Below are the code and all the weights of a small trained network. Each question names an input and a target symbol and asks about switching units off, where a switched-off unit gives its printed mean instead of its output.

import numpy as np


def w(rows, s, z=0):
    codes = np.array(rows[::2]) - 128.0
    scale = np.full(codes.shape[1], s)
    scale[-1] = z or s
    return codes * scale


def f(y):
    return np.maximum(y, 0)


def softmax(a):
    e = np.exp(a - a.max(-1, keepdims=True))
    return e / e.sum(-1, keepdims=True)


def log_softmax(a):
    a = a - a.max(-1, keepdims=True)
    return a - np.log(np.exp(a).sum(-1, keepdims=True))


def net(x, mask):
    ids = ['ΔΘΣβπψ'.index(c) for c in x.split()]
    T = len(ids)
    res = E[ids] + P[:T]
    u = 0
    for l in range(3):
        q, k, v = (res @ M[l].T for M in (Q, K, V))
        z = softmax(np.where(np.tri(T) > 0, q @ k.T / 3**0.5, -1e9)) @ v
        res = res + np.where(mask[u], z, O[l][:, -1]) @ O[l][:, :-1]
        u += 1
        y = f(res @ A[l][:, :-1].T + A[l][:, -1])
        res = res + np.where(mask[u : u + 4], y, B[l][:, -1]) @ B[l][:, :-1]
        u += 4
    return log_softmax(res[-1] @ U[:, :-1].T + U[:, -1])


Q, K, V, O, A, B = {}, {}, {}, {}, {}, {}
E = w([
[159,246,107,102],'Δ',
[115,183,90,118],'Θ',
[26,205,150,184],'Σ',
[232,200,144,155],'β',
[200,108,120,146],'π',
[105,65,172,63],'ψ',
],0.014)
P = w([
[166,116,164,150],'0',
[155,113,48,110],'1',
[191,101,84,2],'2',
[162,83,49,131],'3',
[141,102,183,134],'4',
[170,92,48,96],'5',
],0.0094)
Q[0] = w([
[133,158,2,212],'L0H1',
[131,153,130,16],'L0H1',
[76,196,54,95],'L0H1',
],0.0088)
K[0] = w([
[49,101,97,246],'L0H1',
[162,130,106,68],'L0H1',
[53,79,140,84],'L0H1',
],0.011)
V[0] = w([
[124,30,137,182],'L0H1',
[198,193,90,142],'L0H1',
[110,188,18,254],'L0H1',
],0.0048)
O[0] = w([
[56,141,93,157,76],'L0H1',
[200,128,142,32,254],'L0H1',
[214,142,54,2,72],'L0H1',
],0.0074,0.0021)
A[0] = w([
[141,178,17,94,253],'L0N1',
[244,120,65,217,129],'L0N2',
[136,94,217,182,158],'L0N3',
[129,152,78,1,52],'L0N4',
],0.0098,0.0018)
B[0] = w([
[122,174,38,186,236],'L0N1',
[47,139,40,143,254],'L0N2',
[196,112,119,134,165],'L0N3',
[150,100,250,190,214],'L0N4',
],0.011,0.008)
Q[1] = w([
[136,207,169,70],'L1H1',
[172,129,254,106],'L1H1',
[249,96,43,107],'L1H1',
],0.0091)
K[1] = w([
[86,184,119,94],'L1H1',
[101,154,161,236],'L1H1',
[249,116,101,133],'L1H1',
],0.012)
V[1] = w([
[155,130,162,74],'L1H1',
[2,174,221,125],'L1H1',
[154,52,154,100],'L1H1',
],0.0081)
O[1] = w([
[94,138,126,210,74],'L1H1',
[63,121,162,196,1],'L1H1',
[98,126,82,10,90],'L1H1',
],0.011,0.0075)
A[1] = w([
[76,181,147,218,45],'L1N1',
[99,2,159,124,219],'L1N2',
[54,94,32,213,2],'L1N3',
[206,42,161,134,197],'L1N4',
],0.0095,0.0025)
B[1] = w([
[95,42,167,87,170],'L1N1',
[102,230,84,39,192],'L1N2',
[139,142,226,10,248],'L1N3',
[29,148,70,147,254],'L1N4',
],0.011,0.0072)
Q[2] = w([
[69,45,132,160],'L2H1',
[80,151,203,111],'L2H1',
[82,67,2,128],'L2H1',
],0.0099)
K[2] = w([
[140,159,147,248],'L2H1',
[66,148,175,141],'L2H1',
[110,107,62,184],'L2H1',
],0.012)
V[2] = w([
[192,234,132,109],'L2H1',
[165,255,91,139],'L2H1',
[81,80,34,250],'L2H1',
],0.0046)
O[2] = w([
[40,172,139,223,225],'L2H1',
[3,183,134,210,231],'L2H1',
[67,132,142,73,2],'L2H1',
],0.0074,0.005)
A[2] = w([
[177,128,149,177,45],'L2N1',
[124,70,63,187,208],'L2N2',
[104,35,48,149,88],'L2N3',
[117,103,4,131,3],'L2N4',
],0.014,0.0021)
B[2] = w([
[99,152,152,147,150],'L2N1',
[97,75,80,99,169],'L2N2',
[9,39,188,200,159],'L2N3',
[241,94,188,79,251],'L2N4',
],0.012,0.013)
U = w([
[134,136,187,188,95],'Δ',
[92,95,2,175,254],'Θ',
[121,119,224,141,9],'Σ',
[194,102,2,150,111],'β',
[110,34,55,151,142],'π',
[43,123,67,61,152],'ψ',
],0.0079,0.0036)

Each question gives the input, a string of symbols that net reads in full, and the target symbol t.
The units are the heads (3 rows each of Q, K, V and O) and the neurons (one row each of A and B). Each row of codes is followed by its name. A weight is (code - 128) times the scale printed after its matrix; where a second scale follows, it is the last column's (O, A, B and U).
mask holds one flag per unit, layer by layer, with each layer's heads first. A switched-off unit (its flag False) gives its mean, the last column of its rows in O or B, instead of its output. The means were averaged over made-up inputs and are rounded, as every weight is.
A unit's drop is (log p(t) with every unit on - log p(t) with that unit switched off) / (log p(t) with every unit on - log p(t) with every unit switched off).
most important unit: the unit with the biggest drop
top k neurons: the k neurons with the biggest drops, biggest first
k most important neurons of layer l: the k neurons of layer l with the biggest drops, biggest first
drop when u is switched off: that unit's drop, to one decimal
input Δ β Δ Θ β Δ, target Θ: top 3 neurons -> [L0N4 L1N3 L2N4]
input π Σ π, target π: most important neuron of layer 2 -> [L2N3]
input Δ β Θ Δ, target Θ: top 2 neurons -> [L2N4 L0N4]
input π π Θ, target Θ: top 2 neurons -> [L0N4 L1N3]
input Θ π π π β, target β: top 4 neurons -> [L1N3 L0N4 L0N2 L2N3]
input ψ ψ β π, target ψ: top 4 neurons -> [L1N3 L0N2 L0N3 L2N4]
input π β Σ π ψ, target ψ: top 3 neurons -> [L1N4 L1N2 L0N1]
input β Θ Δ Δ β, target β: top 3 neurons -> [L0N4 L1N3 L2N3]
input ψ π Σ, target Σ: 2 most important neurons of layer 0 -> [L0N1 L0N3]
input π Θ Δ ψ π β, target ψ: top 2 neurons -> [L0N2 L1N3]
input Δ π π Θ π Θ, target β: top 2 neurons -> [L0N1 L2N3]
input π π Δ, target Δ: top 2 neurons -> [L0N4 L2N1]
input π π ψ π π Σ, target β: 2 most important neurons of layer 0 -> [L0N2 L0N4]
input β ψ Θ, target Θ: 2 most important neurons of layer 0 -> [L0N2 L0N4]
input Δ Δ π Δ ψ π, target ψ: most important unit -> L0N2
input π ψ Σ, target Σ: 3 most important neurons of layer 1 -> [L1N4 L1N1 L1N3]
input Δ Σ ψ Θ π Θ, target β: 2 most important neurons of layer 1 -> [L1N1 L1N4]
input Δ Δ π Σ, target β: 2 most important neurons of layer 2 -> [L2N3 L2N1]
input π Σ Δ, target Δ: 2 most important neurons of layer 0 -> [L0N4 L0N2]
input ψ Δ Σ Θ ψ, target ψ: most important unit -> L1N4
input β ψ β β, target ψ: 2 most important neurons of layer 0 -> [L0N2 L0N1]
input Δ ψ Δ Δ, target ψ: 2 most important neurons of layer 0 -> [L0N1 L0N4]
input π π Θ β π, target π: drop when L2H1 is switched off -> -0.1
